Below is a small trained network, with its code and all its weights. Each question gives an input and a class and asks what happens when units are switched off, that is, made to give their printed mean instead of their output.

import numpy as np


def w(rows, s, z=0):
    codes = np.array(rows[::2]) - 128.0
    scale = np.full(codes.shape[1], s)
    scale[-1] = z or s
    return codes * scale


def f(y):
    return y / 2 * (1 + np.tanh(0.7978845608 * (y + 0.044715 * y**3)))


def log_softmax(a):
    a = a - a.max(-1, keepdims=True)
    return a - np.log(np.exp(a).sum(-1, keepdims=True))


def net(x, mask):
    res = np.array(x, float).reshape(1, 5) / 4 @ E
    y = f(res @ A[0][:, :-1].T + A[0][:, -1])
    res = res + np.where(mask, y, B[0][:, -1]) @ B[0][:, :-1]
    return log_softmax(res[-1] @ U[:, :-1].T + U[:, -1])


A, B = {}, {}
E = w([
[74,144,48,95,57,166,140],'x0',
[167,7,148,93,118,224,115],'x1',
[185,146,181,136,121,199,91],'x2',
[2,82,109,171,142,160,112],'x3',
[103,124,99,162,177,155,241],'x4',
],0.011)
A[0] = w([
[52,191,62,183,28,12,97,255],'n1',
[3,98,29,72,80,176,149,84],'n2',
[133,31,90,46,169,196,228,82],'n3',
[176,94,217,153,233,50,83,184],'n4',
[148,161,207,59,61,203,50,117],'n5',
[214,249,173,129,123,83,182,199],'n6',
],0.0077,0.0065)
B[0] = w([
[59,175,34,32,251,89,113,248],'n1',
[36,140,100,80,73,184,28,207],'n2',
[208,112,48,112,163,103,131,203],'n3',
[90,94,133,73,69,39,125,218],'n4',
[247,88,139,189,123,171,57,211],'n5',
[103,254,67,57,187,100,120,238],'n6',
],0.0096,0.012)
U = w([
[71,78,248,147,126,43,135,144],'0',
[149,70,170,119,54,177,92,113],'1',
[81,141,121,67,166,104,123,185],'2',
[122,144,210,119,80,164,160,2],'3',
[183,143,180,117,189,119,145,82],'4',
[65,91,143,215,178,222,147,74],'5',
[153,86,118,136,131,155,223,101],'6',
],0.013,0.0086)

Each question gives the input, the list of numbers given to net, and the class t.
The units are the neurons (one row each of A and B). Each row of codes is followed by its name. A weight is (code - 128) times the scale printed after its matrix; where a second scale follows, it is the last column's (A, B and U).
mask holds one flag per neuron, in row order. A switched-off neuron (its flag False) gives its mean, the last column of its row in B, instead of its output. The means were averaged over made-up inputs and are rounded, as every weight is.
A unit's drop is (log p(t) with every unit on - log p(t) with that unit switched off) / (log p(t) with every unit on - log p(t) with every unit switched off).
The circuit of an input: a set's keep is (log p(t) with only the set's units on - log p(t) with every unit switched off) / (log p(t) with every unit on - log p(t) with every unit switched off). Starting from all 6 units, units are removed one at a time, each time the one whose removal leaves the highest keep (on an exact tie, the one counted first), for as long as the keep stays at least 0.8.
circuit, biggest first: the units of the circuit, biggest drop first
most important unit: the unit with the biggest drop
k most important neurons: the k neurons with the biggest drops, biggest first
input [7,5,0,8,-3], class 1: circuit, biggest first => [n6; n2]
input [-6,8,-3,8,-7], class 0: 3 most important neurons => [n4; n2; n3]
input [-8,2,7,1,7], class 0: circuit, biggest first => [n4; n1]
input [6,-1,8,-5,0], class 4: circuit, biggest first => [n2; n5]
input [-7,-3,5,2,-1], class 0: circuit, biggest first => [n1; n4]
input [-4,-2,1,7,5], class 5: circuit, biggest first => [n6]
input [7,3,4,8,0], class 1: circuit, biggest first => [n6; n1]
input [-4,7,7,3,7], class 6: circuit, biggest first => [n3; n6]
input [-7,5,1,-3,-2], class 1: 2 most important neurons => [n1; n5]
input [-6,-2,5,2,3], class 0: circuit, biggest first => [n1; n4]
input [5,6,4,-4,3], class 1: 3 most important neurons => [n1; n6; n5]
input [0,-1,8,-1,-1], class 1: 2 most important neurons => [n1; n5]
input [-7,7,0,-3,5], class 6: 4 most important neurons => [n1; n3; n6; n2]
input [8,8,-8,-4,4], class 1: circuit, biggest first => [n1]
input [-4,7,-3,5,2], class 5: 2 most important neurons => [n1; n6]
input [3,-2,6,-3,7], class 4: 3 most important neurons => [n1; n2; n4]
input [-8,-1,-5,8,6], class 0: 3 most important neurons => [n6; n1; n4]
input [-5,2,-5,7,8], class 5: 4 most important neurons => [n1; n6; n4; n2]
input [-5,6,5,-1,5], class 6: 2 most important neurons => [n2; n3]
input [-8,7,2,3,-8], class 1: most important unit => n5
